[ 4.70  0.37  2.51 -2.22  0.13 -0.46 -3.78  1.78 -1.91  0.00  0.69  1.76
  2.21  0.90  0.07 -3.22 -0.34 -2.63 -3.19  0.36 -1.63 -3.18  1.30  1.49
 -1.53 -0.86  0.01  1.02  1.48 -1.85  0.56 -0.96 -1.83  1.50  0.70 -1.10
 -0.44  4.11 -3.49  0.42  2.88 -1.77  0.43 -4.25  0.40 -0.71]
1
[-2.42 -1.99  2.43  0.16 -0.06  1.04 -2.96  1.46 -3.39  0.02  1.97  0.27
  0.78 -0.74  0.13  1.77 -0.83  0.24 -1.80 -1.05 -1.52 -3.23  1.23  3.46
 -1.43  3.23 -0.19 -1.97  2.00 -3.28 -1.49  0.05 -0.07  0.67  0.48  0.02
  0.28  2.74 -4.47  0.57  0.54 -0.75  0.26 -6.26 -4.37 -0.05]
1
[ 0.20  0.65 -1.91 -0.03  3.40  0.93 -1.50  2.32  0.58 -1.76  2.17  1.55
  0.47  1.36 -2.80 -6.35 -0.31 -0.24 -3.77 -0.53 -0.34 -0.51 -1.09  0.93
 -1.80  4.62 -0.65  0.46  3.46 -1.01 -1.14  3.87 -1.98  4.03  3.01  0.43
 -0.87 -0.35 -1.07 -0.19  0.07  1.49 -0.17  7.29 -0.50  0.63]
2
[-4.88 -0.12 -0.73 -0.34  0.90 -0.95  1.75  0.19  0.35  2.17 -0.94  1.59
  0.05  3.88  2.37  1.36  0.37 -0.86  0.88 -0.76 -1.42  0.02  0.12 -1.59
  0.67 -7.04  0.43 -0.63 -2.23  0.61  2.14 -1.38  4.27 -1.19 -2.10 -0.30
  0.36 -0.02  1.54  3.96 -1.27  4.62  0.52 -2.36  2.43  0.12]
3
[-0.44 -1.41  1.49 -2.81 -0.20  1.38 -1.24  2.49 -1.20 -0.35  1.48 -1.39
  0.33 -0.66  0.02 -1.46 -0.58  2.02 -1.40 -2.05 -0.90 -2.38  0.85  1.93
 -0.58  0.64 -2.79  2.12  1.17 -1.75  1.87 -1.29  1.37  3.37  0.77 -2.18
 -0.69  2.24 -4.56  7.05  0.81 -3.03 -2.67 -1.24 -1.44 -2.86]
1
[-1.24 -0.42  3.15  1.90 -2.32  0.50 -0.98 -0.68 -3.23 -0.77  0.76  0.24
  0.18 -1.63 -1.51 -2.03  1.47  0.55 -3.93  1.40 -1.60 -1.03 -0.27  3.79
  1.51  4.31 -1.96 -0.88 -1.23 -0.06 -0.08 -2.48  0.13  0.16  1.66 -0.55
  0.19  3.16 -4.51 -1.05 -0.91 -2.08 -0.91 -2.54 -2.77 -1.61]
1
[-2.18  0.04 -4.71  2.08  1.33  0.43 -1.04 -1.01  3.25  1.67  1.16 -0.15
  0.09  0.05 -2.58 -0.39  1.05 -0.84 -3.53 -0.05  1.69 -0.77  0.32  0.46
  1.22 -0.35 -2.05 -1.53 -1.25  1.76 -2.17  0.84  1.16  1.11  1.40  0.76
  1.83 -2.51  0.51  1.17 -0.27 -1.74 -0.93  3.43  1.02  0.10]
0
[-3.69 -0.22  2.36  1.37  0.12  2.24 -3.38  1.56 -1.19  1.80  0.48  0.40
  0.79 -0.98 -1.40 -0.22 -0.03 -0.44 -2.88 -1.92 -1.01 -1.34  0.18  2.32
  1.35  7.37 -2.11 -0.53 -0.30 -0.17  1.59  0.05  0.75  0.62  2.26 -1.30
 -0.22  0.91 -3.24  1.53 -0.52 -1.33 -0.74 -1.64 -2.39  0.79]
1
[ 1.37 -1.07  2.12 -0.83  0.59  3.98 -2.39  0.96 -0.55 -1.29  3.40  0.78
 -1.30 -3.10 -1.77  0.79 -1.49  0.15 -2.76 -3.54  0.03  0.10 -1.22  0.97
 -0.85  8.26 -2.01  0.61  0.36 -1.05 -1.77  0.59 -2.37 -0.67  2.99 -0.87
 -0.57  1.02 -3.92  1.13 -0.09 -5.59  0.20 -0.57 -1.94 -0.34]
1
[ 0.83  1.74  1.08 -1.55 -0.17 -0.49 -2.63  1.11 -1.56  0.30  1.53 -0.86
  1.33 -2.18  0.58 -1.26 -0.22  1.18  1.54  3.65 -0.97 -1.35  1.01  1.50
  0.44  2.51 -0.99  1.77  1.37 -0.02  2.25  0.07 -1.52  0.51  1.01 -1.63
 -1.16  1.97 -3.23 -0.12  1.41 -1.37 -0.66 -1.58 -1.46  0.05]
1
[ 5.84  3.43  1.72  0.47 -0.80  3.28 -2.54 -0.27  2.11 -1.43  4.22  0.56
  0.43 -3.16 -0.88 -1.68 -0.01  2.10 -0.79  0.09 -0.04 -1.13  0.17  3.61
  0.15  6.44 -0.71 -0.86  0.03 -0.97 -2.41  3.37 -3.64 -2.92  1.99 -0.48
 -0.14  0.61 -3.58 -2.28  1.23 -5.30 -0.29 -0.61 -1.65  1.44]
1
[ 3.42  0.20  0.17 -2.12  0.66 -1.21  0.14  1.78 -0.92 -0.33  2.52  0.00
 -2.56 -2.42  0.32  2.69 -1.26  0.86  4.86 -5.03  2.32  0.16 -0.25 -0.48
 -1.04 -2.59  0.18  0.03  2.31  0.98 -0.92  0.24  0.50 -1.36 -0.28  0.27
 -2.36  1.43 -0.19  1.98 -0.39  0.51  0.80  1.26 -0.34  4.38]
2
[-4.71  1.54 -1.94  2.56  2.58  1.01  0.37  1.61 -3.20 -0.11 -2.25  2.66
  1.72  2.62 -2.75 -1.94  0.17 -1.31 -1.55 -2.29 -2.53 -0.62 -1.21 -1.59
 -0.25  4.95 -0.08 -0.95 -1.63  1.10 -0.69  2.76  0.49  3.49  1.57  1.59
  0.64 -0.93 -0.30  0.98  0.33  1.58  1.70  1.47  0.96  1.08]
3
[ 0.11 -0.42  0.86  1.55  1.73 -1.35 -2.40 -1.74  2.17  0.79 -0.37  1.52
 -1.76 -1.24  0.44 -3.10  2.46 -1.93 -1.51  0.16 -0.17 -1.13  0.36  4.57
  1.35 -5.32 -1.57 -0.53 -1.48  5.87 -1.98 -2.54  3.53 -2.13  0.91  0.75
 -0.42 -0.27 -0.82  2.86  1.61 -1.51 -3.89  1.22 -1.15 -0.55]
0
[-7.27  0.75 -2.17 -4.49 -0.39 -4.33  1.23  0.30 -1.16  2.43 -3.00  0.82
  0.16  1.22  2.15  3.12 -0.24 -1.72  3.00  1.08  2.33 -1.05  0.38 -1.85
 -1.16 -5.76  0.57  1.56  1.57  0.55  0.82  0.57  1.85 -0.33 -2.40 -0.37
  0.58 -1.95  1.62  2.39 -2.29  4.46  1.79  1.20  0.27 -0.37]
3
[ 6.34  3.10 -0.43  0.97  3.98  1.08 -3.36  1.39 -0.04 -0.66  1.94  1.52
  0.49  1.08 -0.40 -4.41 -1.16  0.75 -0.13 -1.65  0.29 -1.11 -0.58 -0.18
 -2.42  3.37  0.24 -0.30  1.00 -2.24 -1.63  1.73 -4.01  0.62  2.34  1.07
  0.31 -0.50 -1.13 -0.63  1.63 -0.22  1.05  5.65 -0.12  1.98]
2
[-3.67 -0.92  1.66 -0.59  0.67  1.44 -1.64  1.58 -1.87 -1.58  2.74 -0.81
 -1.57 -0.46 -2.28  0.58 -0.66 -0.12 -2.67 -0.44  0.15 -2.98  0.44  2.66
  0.29  3.92 -1.45 -1.52  0.65 -3.43  2.14 -0.85  0.79  2.27  0.35 -8.82
 -0.26  1.07 -4.84  0.77  1.74 -0.97 -1.98 -0.40 -2.45 -0.11]
1
[-6.77 -1.01 -3.46  5.61  1.47 -0.41  0.98  1.58  2.65  1.86 -4.66  0.76
 -0.29  2.80  0.61  2.02  0.22 -1.36  2.27 -2.39 -2.85  2.48 -2.06 -5.17
  0.12 -2.97  0.83  0.19 -1.97 -0.63  1.94 -0.42  3.46  1.30 -1.49 -2.30
 -0.67 -1.57  2.19  3.51  0.05  4.08 -0.08 -2.91  2.65 -5.41]
3
[ 2.44 -0.52 -0.65  3.25  2.01 -0.08 -1.64 -0.45  1.54  2.77  2.05  0.32
 -2.20 -2.27  0.13 -4.18  1.37  4.08 -0.66 -0.11  0.36 -2.67 -0.42  5.77
  0.91 -3.85 -1.54  1.25 -2.58  4.65 -3.01 -1.89  1.14 -0.56  1.99 -0.33
  0.29 -0.45  0.16  1.33  1.98 -2.24 -1.50  2.25  0.06 -0.88]
0
[ 0.30 -2.56  1.31  0.59 -0.46  2.36 -0.88  0.19  1.12  2.99  2.33  1.87
 -2.21 -2.70  1.63  0.55 -1.29  0.65  1.09 -1.46  0.86 -3.27  0.49  4.12
  1.51 -4.89  0.39 -0.45 -1.14  3.43 -2.07 -1.28  0.62 -3.92  0.13 -1.57
 -1.07  0.47  0.43  1.27  1.51 -1.11 -0.71 -2.56  0.75 -0.63]
0
[-1.94 -0.34 -3.27 -0.88 -1.39 -1.02  1.23  2.41 -0.22  3.00  0.01 -0.84
 -1.51  1.13 -0.59  1.68 -0.70 -0.51  4.01 -3.06  0.15  0.48 -0.90 -3.39
 -1.01 -3.87  0.10  3.79  0.92  1.08  2.96 -1.20  1.61 -2.19 -0.04 -2.71
 -1.36 -0.07  0.06  3.32 -0.80  2.30  0.74  1.30  0.87 -1.73]
3
[ 0.20 -1.60 -1.83 -1.04  2.36  0.39 -0.33  1.81 -1.40 -2.14  2.66  1.73
 -0.92  0.28  0.27  0.57 -2.50  0.73 -0.69 -1.32  0.17 -0.13 -1.24  1.39
 -3.23  2.03 -0.24 -0.20  3.13  0.01 -1.59  3.29 -1.82  6.15  1.83 -0.02
 -0.56 -1.79 -1.73  0.03  2.49 -0.45  0.29  6.93 -1.07  1.26]
2
[-1.00 -1.43 -0.89  0.96  0.82 -0.89 -1.41 -1.59  2.53  0.99  2.86  1.07
 -2.43 -1.04  0.40 -2.69  1.25  0.03 -2.65  2.01  0.69 -1.89  1.76  7.55
  0.11 -0.14 -1.23  0.44  0.41  3.58 -3.50  1.62  0.84 -2.23  2.03 -0.67
  0.83  0.48 -1.14  0.66  0.89 -0.41 -1.54  5.79 -0.63  0.84]
0
[ 3.91 -0.53  0.28 -2.94  0.34 -0.43 -2.05  1.00 -1.55 -1.22  1.60 -0.17
  0.13 -2.11  0.38 -0.64 -5.43  1.72  3.07 -2.75  1.52 -1.24 -0.08 -2.80
 -2.51 -1.21 -1.24  1.77  4.72  1.14  0.44  2.34 -1.09  1.74  0.20 -0.22
 -3.94 -2.27  0.09  2.67 -0.40 -1.70  3.69  2.17 -2.72  1.92]
2
[ 2.99 -5.81  0.87 -0.72 -0.81  2.97 -0.92 -0.26 -0.55 -0.18  0.17  0.90
  0.95 -0.47 -0.44  0.56  0.07 -0.13 -1.67 -3.78 -0.50  3.26  0.35 -0.21
 -2.06  2.07 -1.65  0.64 -0.79 -3.11 -1.30  0.99 -2.05  0.28  1.69 -1.93
 -1.60  0.74 -0.97 -0.53  3.07 -3.03 -1.40 -3.73  0.12  1.18]
1
[-6.66  1.05 -0.94  1.64  1.86 -0.48  0.41 -0.10 -0.75  3.28 -2.92  0.33
  0.20 -0.17  0.20  1.77  2.01 -1.21  0.08 -3.64  1.55  1.39 -0.33 -3.37
  0.49 -0.10 -0.24  1.01 -1.05 -0.65  0.10  0.75  3.08  0.24 -2.29  0.41
  0.27 -0.10 -0.40  3.20 -1.23  3.32  2.58 -2.91  6.00  0.02]
3
[-3.54 -1.81 -1.38 -0.08 -5.00 -1.19 -0.01 -0.47  1.75  2.54 -1.44  1.20
 -1.00 -0.03  1.19 -2.59  1.88 -0.18 -0.67  1.06  0.87 -1.53  0.00  0.45
  1.70 -4.57 -1.18 -1.21 -0.53  4.21 -1.37  0.51  2.47  0.02  1.88 -0.01
  0.29 -2.46  1.61  1.72  1.24  0.48 -1.38  0.83 -0.41 -0.24]
0
[ 1.80 -1.42  0.57  0.17 -1.14  3.14 -1.87  1.33 -2.32 -1.46  3.13  0.52
  3.52 -2.29 -3.20 -1.28 -0.36 -0.02  1.10  0.36 -0.92 -1.53 -2.39  2.10
  1.49  8.13 -3.03 -1.43 -1.38 -1.54 -1.06  1.51 -2.72  0.67  2.76 -0.34
  0.14  2.16 -2.61 -0.92  0.70 -5.11 -0.67 -0.30 -1.83  0.39]
1
[ 3.54  0.94 -2.27 -2.53  1.28 -0.75 -0.32  2.76  1.38  2.74 -0.64  0.11
  0.36 -2.51 -0.14 -2.38 -0.95  1.15  1.13 -7.66  1.40 -0.97  0.80 -1.66
 -0.87 -4.59 -1.07  2.16  3.32  3.70  0.07  0.59  2.24  0.37 -0.53 -0.13
 -1.40 -2.63  0.09  2.20 -0.51 -4.41  0.74  0.85 -0.80 -2.24]
2
